a = [-56 -26 -35   9   5   3   4   2 -38  15 -25  18  -2 -32]
The entry just left of the largest entry: -25
The maximum -> 18
The first entry from the right -> -32
The smallest entry: -56
Read off the third largest entry.
A: 9

Questions about the row below.
1) Which number is the largest entry?
2) Which number is the entry just left of 625?
3) Which number is the centre entry?
[779 173 680 625 298 752 542]
1) 779
2) 680
3) 625

Questions about the array below. Counting starts at 1.
1) Give the entry in row 1 and column 3.
2) Give the entry in the bottom-left corner.
3) Give the entry in row 2 and column 3.
4) Give the entry directly above -6.
5) Give the entry directly below 55.
6) Give the entry in row 2 and column 2.
7) Give the entry in row 3 and column 2.
8) Give the top-right entry.
[[-72 -63 -18  -1 -47 -63]
 [-18  -4 -25  49  35 -10]
 [ 16 -33  47  30 -28  22]
 [  5  -7   9  55 -58  -5]
 [ -6  29 -18  -1 -50  -8]
 [-48   0 -70  18 -28   7]
 [ 46  43 -46 -27  -2  53]]
1) -18
2) 46
3) -25
4) 5
5) -1
6) -4
7) -33
8) -63

[[50, 35, 32, 37, 44, 46, 32, 30, 23, 8, 48, 45, 45, 44],
 [51, 39, 47, 36, 45, 51, 42, 53, 26, 11, 46, 45, 44, 46],
 [46, 31, 28, 27, 45, 45, 34, 19, 39, 44, 45, 46, 44, 47],
 [31, 58, 34, 87, 32, 21, 35, 28, 45, 33, 44, 33, 43, 24],
 [46, 39, 42, 37, 44, 46, 41, 42, 38, 35, 44, 44, 43, 45],
 [46, 36, 30, 39, 43, 41, 32, 23, 33, 28, 46, 44, 44, 42],
 [46, 39, 38, 38, 44, 44, 38, 36, 37, 33, 45, 44, 44, 44],
 [47, 46, 59, 38, 46, 51, 53, 71, 40, 35, 42, 44, 43, 47],
 [46, 35, 30, 37, 43, 42, 33, 23, 34, 31, 46, 44, 44, 43]]
The minimum is 8
The entry just right of the smallest entry is 48
Which number is the entry in the top-left corner?
A: 50
Which number is the entry in the top-right corner?
A: 44
The second entry in reading order -> 35
Which number is the bottom-left entry?
A: 46
Which number is the 4th entry, reading row by row?
A: 37
Which number is the second entry on the diagonal from the top-right corner?
A: 44
Which number is the 3rd entry from the end, reading row by row?
A: 44
Which number is the bottom entry of the column that holds the smallest entry?
A: 31
Which number is the last entry, reading row by row?
A: 43
The smallest entry in the first column is 31
Which number is the third entry on the diagonal from the top-right corner?
A: 46
The entry directly above the largest entry is 27
Which number is the third largest entry?
A: 59
Which number is the maximum?
A: 87
The smallest entry in the last row is 23
The entry just left of 71 is 53
The entry directly below 19 is 28
Which number is the second largest entry?
A: 71
Which number is the second entry on the main diagonal?
A: 39
The entry just left of the smallest entry is 23
The entry just right of the largest entry is 32
Which number is the 3rd entry, reading row by row?
A: 32

[ 189.318   68.968 -205.072  121.152   61.591 -173.046   93.849  129.610]
The minimum?
Answer: -205.072
The entry just left of -205.072: 68.968
The maximum is 189.318
The entry just right of the smallest entry is 121.152

Read these off the matrix that follows.
1) Which number is the entry just left of the largest entry?
2) Which number is the 3rd entry on the main diagonal?
3) Which number is the entry in the bottom-left corner?
4) Which number is the 1st entry in reading order?
5) Which number is the largest entry in the first row?
6) Which number is the entry in the bottom-right corner?
7) Which number is the top entry of the column that holds the largest entry?
8) Which number is the entry directly below the largest entry?
array([[-0.2,  0.0,  1.5,  1.4, -0.7, -0.3, -1.9,  1.0,  1.0],
       [-0.7,  0.7,  1.2,  1.0, -1.0, -0.3, -1.7,  1.1,  1.3],
       [-1.0,  1.8, -0.8, -1.2, -0.4,  0.7,  1.5,  0.6, -0.3],
       [ 0.6, -1.3,  1.7,  1.6,  0.2, -0.2, -1.4,  0.5, -0.3],
       [ 0.2, -0.7,  1.7,  1.6, -0.2, -0.3, -1.8,  0.7,  0.4],
       [-1.0,  1.4,  0.7,  0.5, -1.2, -0.2, -1.2,  1.2,  1.4],
       [-1.3,  2.2, -0.3, -0.5, -1.1,  0.1,  0.2,  1.1,  0.9],
       [-1.2,  1.9,  0.2,  0.0, -1.2, -0.1, -0.5,  1.2,  1.3],
       [-1.3,  2.1, -0.7, -0.9, -0.8,  0.4,  0.9,  0.9,  0.3]])
1) -1.3
2) -0.8
3) -1.3
4) -0.2
5) 1.5
6) 0.3
7) 0.0
8) 1.9
